Below are the code and all the weights of a small trained network. Each question names an input and a class and asks about switching units off, where a switched-off unit gives its printed mean instead of its output.

import numpy as np


def w(rows, s, z=0):
    codes = np.array(rows[::2]) - 128.0
    scale = np.full(codes.shape[1], s)
    scale[-1] = z or s
    return codes * scale


def f(y):
    return y / 2 * (1 + np.tanh(0.7978845608 * (y + 0.044715 * y**3)))


def log_softmax(a):
    a = a - a.max(-1, keepdims=True)
    return a - np.log(np.exp(a).sum(-1, keepdims=True))


def net(x, mask):
    res = np.array(x, float).reshape(1, 5) / 4 @ E
    y = f(res @ A[0][:, :-1].T + A[0][:, -1])
    res = res + np.where(mask, y, B[0][:, -1]) @ B[0][:, :-1]
    return log_softmax(res[-1] @ U[:, :-1].T + U[:, -1])


A, B = {}, {}
E = w([
[113,157,118,124,7,91,136],'x0',
[102,142,200,106,123,126,64],'x1',
[168,181,132,89,148,81,157],'x2',
[92,140,145,166,159,90,141],'x3',
[109,191,163,169,126,196,164],'x4',
],0.015)
A[0] = w([
[22,95,200,169,135,89,49,254],'n1',
[179,33,145,63,244,104,156,200],'n2',
[207,172,151,110,90,214,83,189],'n3',
[214,254,46,125,93,84,177,198],'n4',
[26,193,205,164,141,148,129,191],'n5',
[46,215,186,187,112,122,82,132],'n6',
],0.0088,0.0036)
B[0] = w([
[78,97,91,176,103,14,115,227],'n1',
[158,91,72,205,204,74,112,242],'n2',
[200,98,230,54,191,183,66,196],'n3',
[251,197,92,103,76,121,159,253],'n4',
[37,201,166,117,178,158,224,236],'n5',
[1,193,218,118,85,103,225,219],'n6',
],0.0076,0.011)
U = w([
[204,182,114,109,107,81,137,166],'0',
[105,146,174,45,121,145,144,2],'1',
[156,78,98,187,206,116,106,93],'2',
[98,156,131,142,182,188,130,70],'3',
[170,99,181,108,138,190,64,139],'4',
[133,69,56,180,95,156,166,214],'5',
[116,79,112,95,90,80,2,175],'6',
[42,146,147,150,111,99,157,130],'7',
],0.013,0.0036)

Each question gives the input, the list of numbers given to net, and the class t.
The units are the neurons (one row each of A and B). Each row of codes is followed by its name. A weight is (code - 128) times the scale printed after its matrix; where a second scale follows, it is the last column's (A, B and U).
mask holds one flag per neuron, in row order. A switched-off neuron (its flag False) gives its mean, the last column of its row in B, instead of its output. The means were averaged over made-up inputs and are rounded, as every weight is.
A unit's drop is (log p(t) with every unit on - log p(t) with that unit switched off) / (log p(t) with every unit on - log p(t) with every unit switched off).
The circuit of an input: a set's keep is (log p(t) with only the set's units on - log p(t) with every unit switched off) / (log p(t) with every unit on - log p(t) with every unit switched off). Starting from all 6 units, units are removed one at a time, each time the one whose removal leaves the highest keep (on an exact tie, the one counted first), for as long as the keep stays at least 0.8.
units of the circuit, in order: the units of the circuit, biggest drop first
most important unit: the unit with the biggest drop
top k neurons: the k neurons with the biggest drops, biggest first
drop of u: that unit's drop, to one decimal
input [-3,5,1,-7,1], class 4: units of the circuit, in order => (n3)
input [-8,8,-4,-5,0], class 2: top 2 neurons => (n2 n1)
input [6,3,-1,-4,3], class 1: units of the circuit, in order => (n3 n2)
input [-4,-5,2,0,3], class 2: top 3 neurons => (n6 n2 n5)
input [-2,1,0,-4,-3], class 2: units of the circuit, in order => (n2 n6)
input [-1,-5,-3,-5,6], class 4: units of the circuit, in order => (n3 n5 n1)
input [-6,6,-7,-2,-8], class 2: top 3 neurons => (n2 n6 n3)
input [-3,0,0,-5,1], class 4: top 2 neurons => (n1 n3)
input [0,-2,-4,-5,0], class 4: top 2 neurons => (n1 n2)
input [2,2,-1,6,-6], class 6: top 2 neurons => (n5 n6)
input [-4,3,2,-7,0], class 4: top 2 neurons => (n3 n1)
input [-4,4,2,2,-2], class 2: top 2 neurons => (n2 n6)
input [1,7,-8,6,-6], class 7: drop of n6 => 0.1
input [1,-5,-3,-5,6], class 4: most important unit => n3
input [-6,6,-3,4,7], class 7: drop of n2 => 0.0
input [-1,-2,-2,-4,1], class 4: drop of n6 => 0.1
